Here is a tiny trained network, its code and every weight. The questions are about switching its units off for an input and a class, where a switched-off unit gives its printed mean instead of its output.

import numpy as np


def w(rows, s, z=0):
    codes = np.array(rows[::2]) - 128.0
    scale = np.full(codes.shape[1], s)
    scale[-1] = z or s
    return codes * scale


def f(y):
    return np.maximum(y, 0)


def log_softmax(a):
    a = a - a.max(-1, keepdims=True)
    return a - np.log(np.exp(a).sum(-1, keepdims=True))


def net(x, mask):
    res = np.array(x, float).reshape(1, 6) / 4 @ E
    y = f(res @ A[0][:, :-1].T + A[0][:, -1])
    res = res + np.where(mask, y, B[0][:, -1]) @ B[0][:, :-1]
    return log_softmax(res[-1] @ U[:, :-1].T + U[:, -1])


A, B = {}, {}
E = w([
[192,84,171,113,145,174,1],'x0',
[171,22,150,129,82,169,213],'x1',
[235,213,79,110,54,145,125],'x2',
[124,132,180,52,58,38,121],'x3',
[59,153,132,89,51,238,112],'x4',
[128,131,131,131,128,128,130],'x5',
],0.0083)
A[0] = w([
[118,120,43,223,192,216,151,199],'n1',
[134,88,120,147,98,133,208,99],'n2',
[46,217,65,130,147,84,193,94],'n3',
[204,168,58,136,61,131,120,22],'n4',
[213,197,86,111,84,147,138,3],'n5',
[99,123,82,149,97,111,243,102],'n6',
[178,43,157,142,91,164,140,137],'n7',
[198,88,186,104,157,158,12,85],'n8',
[57,156,133,92,39,229,126,195],'n9',
[129,146,185,49,66,66,160,143],'n10',
[175,113,77,168,156,26,185,144],'n11',
[92,107,198,84,93,59,118,150],'n12',
[48,199,150,135,189,92,40,113],'n13',
[2,59,183,152,169,124,115,54],'n14',
[231,112,144,158,173,68,126,164],'n15',
[150,34,186,112,125,150,186,60],'n16',
],0.009,0.0045)
B[0] = w([
[156,192,255,93,135,136,102,233],'n1',
[146,153,87,156,61,125,58,172],'n2',
[119,35,131,179,60,206,38,213],'n3',
[172,60,109,109,173,176,200,181],'n4',
[197,44,102,117,183,187,206,183],'n5',
[117,68,143,151,82,177,46,196],'n6',
[128,210,88,162,76,94,84,184],'n7',
[30,29,125,239,118,141,89,213],'n8',
[31,174,118,172,158,55,218,245],'n9',
[162,137,204,149,153,152,106,199],'n10',
[59,132,136,161,123,72,179,196],'n11',
[176,168,184,139,149,170,140,188],'n12',
[204,185,57,176,58,124,120,219],'n13',
[248,77,59,100,200,183,240,204],'n14',
[53,169,126,155,146,71,167,195],'n15',
[182,207,55,135,77,127,107,176],'n16',
],0.0079,0.011)
U = w([
[181,65,87,121,166,145,194,114],'0',
[116,136,141,138,119,119,137,252],'1',
[83,51,133,156,92,137,84,106],'2',
[164,195,57,140,81,113,102,76],'3',
[41,156,130,142,149,88,195,102],'4',
[159,158,246,124,137,134,128,99],'5',
[92,128,129,63,144,107,120,116],'6',
],0.013,0.011)

Each question gives the input, the list of numbers given to net, and the class t.
The units are the neurons (one row each of A and B). Each row of codes is followed by its name. A weight is (code - 128) times the scale printed after its matrix; where a second scale follows, it is the last column's (A, B and U).
mask holds one flag per neuron, in row order. A switched-off neuron (its flag False) gives its mean, the last column of its row in B, instead of its output. The means were averaged over made-up inputs and are rounded, as every weight is.
A unit's drop is (log p(t) with every unit on - log p(t) with that unit switched off) / (log p(t) with every unit on - log p(t) with every unit switched off).
The circuit of an input: a set's keep is (log p(t) with only the set's units on - log p(t) with every unit switched off) / (log p(t) with every unit on - log p(t) with every unit switched off). Starting from the 12 units with the biggest drops (on a tie, the unit counted first), units are removed one at a time, each time the one whose removal leaves the highest keep (on an exact tie, the one counted first), for as long as the keep stays at least 0.8.
circuit, biggest first: the units of the circuit, biggest drop first
most important unit: the unit with the biggest drop
top k neurons: the k neurons with the biggest drops, biggest first
drop when u is switched off: that unit's drop, to one decimal
input [-6,-1,-2,1,4,-5], class 2: most important unit -> n3
input [2,8,0,4,-6,5], class 3: circuit, biggest first -> [n16 n7]
input [-7,1,5,2,6,-2], class 2: circuit, biggest first -> [n3 n6]
input [-5,5,2,1,2,1], class 2: top 4 neurons -> [n6 n13 n14 n1]
input [0,-3,1,5,0,0], class 5: circuit, biggest first -> [n10 n12]
input [6,-2,4,-6,1,1], class 2: top 3 neurons -> [n8 n14 n12]
input [-6,3,2,1,4,1], class 2: circuit, biggest first -> [n6 n3]
input [1,4,4,1,-7,-1], class 4: circuit, biggest first -> [n15 n11]
input [-3,2,3,-1,-7,-3], class 4: top 2 neurons -> [n11 n15]
input [7,-8,-7,-4,-5,4], class 3: top 2 neurons -> [n13 n5]
input [5,6,-3,-2,4,0], class 3: top 2 neurons -> [n16 n7]
input [-2,2,3,-8,-5,5], class 5: top 2 neurons -> [n1 n9]
input [6,1,3,-7,-2,3], class 5: top 2 neurons -> [n1 n3]
input [5,-6,3,-6,8,-7], class 4: circuit, biggest first -> [n9]
input [1,-6,8,3,-3,7], class 0: circuit, biggest first -> [n5 n4]
input [-3,-2,7,7,-2,2], class 0: top 2 neurons -> [n5 n1]
input [6,-3,7,-2,-8,0], class 4: top 3 neurons -> [n15 n14 n11]
input [-3,-8,-6,-5,-7,-1], class 3: top 2 neurons -> [n13 n9]
input [0,8,6,2,8,1], class 3: top 3 neurons -> [n7 n2 n16]
input [1,4,1,-5,-5,8], class 1: most important unit -> n9
input [2,5,-2,4,-6,-5], class 4: top 4 neurons -> [n15 n11 n13 n3]
input [3,-1,7,4,-8,1], class 4: drop when n15 is switched off -> 0.9
input [-7,-7,6,3,0,-6], class 2: drop when n12 is switched off -> 0.0
